Each row is followed by its class.
[-0.34 -0.64 -0.12 -0.98 -1.53  0.25 -0.56  1.10 -0.26 -0.02 -1.98 -0.11
 -2.09  2.34 -0.66 -1.53]  ng
[ 3.30 -0.12 -0.27  0.70  0.83 -0.36 -1.07 -1.33  2.24 -0.96  0.81  0.15
 -1.90  1.12  2.84  0.38]  hj
[ 0.22  1.20 -0.57 -0.82 -1.72 -0.35 -1.42  0.27  1.83 -0.56 -2.24 -0.67
 -0.69  4.32 -0.23  1.72]  ng
[ 0.48 -1.59 -1.75  0.14  0.33 -0.35 -2.55  0.88 -0.47 -1.07 -1.83 -0.12
 -0.95  2.17  1.55  0.87]  Hz
[ 0.66  1.83 -1.46  0.72 -0.31  0.11 -3.58  1.83  0.17  0.17 -1.14  1.02
 -2.82  4.03  1.98  3.69]  Tc
[-0.58  2.76 -4.45  1.79  0.31  0.74 -3.70  2.60  0.93  1.24 -0.03  0.43
 -2.84  2.90  0.85  0.13]  Hz
[ 0.17 -0.55 -0.80  1.34  1.45 -1.87 -0.81 -1.68  1.45 -0.34  0.09  1.39
 -2.18  1.73  2.25 -0.74]  hj
[-0.96  2.37 -2.75  0.15 -1.55  0.36 -1.36  3.63  0.28  1.50 -0.02  0.16
 -1.23  4.17  2.32 -0.23]  Tc
[ 0.57  0.17 -0.77  0.56 -1.75 -0.60 -2.33  2.12  2.15  0.20 -0.27  0.75
 -2.44  4.46 -0.03  0.86]  ng
[ 0.05  0.77 -1.62  1.68  0.38  1.54 -3.51  0.88  2.69  0.87 -3.04 -0.13
 -3.22  2.54  0.91  2.07]  Hz
[ 1.23  0.11 -0.13  1.25  1.02  0.03 -1.39  0.09  1.19 -0.24 -1.00  1.11
 -2.01  2.66  1.86  2.07]  hj
[-0.24  0.69 -3.77  1.86  0.41  1.02 -3.62  0.21  2.22  0.60 -4.03  0.73
 -4.27  2.08  0.19  1.99]  Hz
[ 0.08  0.87 -3.17  1.32  1.92  1.82 -3.43  1.08  1.90 -0.52 -3.76 -0.38
 -3.51  1.99  0.39  2.96]  Hz
[ 0.53  0.04  0.38  0.94  0.99  1.33 -1.75 -0.47  2.01 -1.59 -0.63  0.43
 -1.54  3.03  0.76  0.41]  hj
[ 1.47  0.17  0.75  0.72  3.22  0.82 -1.52 -0.87  2.62 -0.22  1.59  1.21
 -2.59  1.69  2.99  1.84]  hj
[-0.15  0.61 -4.22  1.42 -0.77  1.41 -3.94  1.99  2.56  0.56 -2.05  1.04
 -1.74  4.88  3.79  4.02]  Hz
[-0.50  1.02 -2.51  0.91  0.75  0.65 -2.23  1.87  1.12  1.48  0.26  0.68
  0.48  2.70  1.34  1.58]  Hz
[ 1.66 -0.16 -0.85  1.42  0.07 -1.55 -0.52  0.72  2.75 -0.04  0.43  0.31
  0.80  2.95  2.54  1.11]  hj
[-0.94 -1.04 -3.57 -0.76  0.07  2.98 -3.58  0.01  5.59 -0.50  0.33  0.50
 -6.23  4.08  0.20  0.27]  tb
[-0.23  2.09 -2.39  0.87  2.08  2.01 -2.16  2.08 -0.16  1.11 -0.01 -0.05
 -0.99  3.22  0.10  1.39]  Hz
[ 0.49  0.46 -0.11 -0.47 -0.66 -1.32 -1.61  1.64  0.76  0.12 -1.36  0.16
 -1.74  3.24  0.21  0.94]  ng
[ 1.34  0.38 -1.04  1.94  1.05 -0.04 -2.00 -1.31  3.11 -1.65  0.07  1.23
 -1.53  2.33  3.75 -0.90]  hj
[ 1.86  0.46  0.57 -0.83 -3.38 -1.35 -1.15  1.68  0.34  0.67 -1.83 -0.48
 -2.82  5.15 -0.79  0.66]  ng
[ 1.14  0.11 -1.55  0.56 -2.45 -0.62 -0.84  1.04  1.99 -0.94 -0.99  0.62
 -3.66  1.46  0.49  0.39]  ng
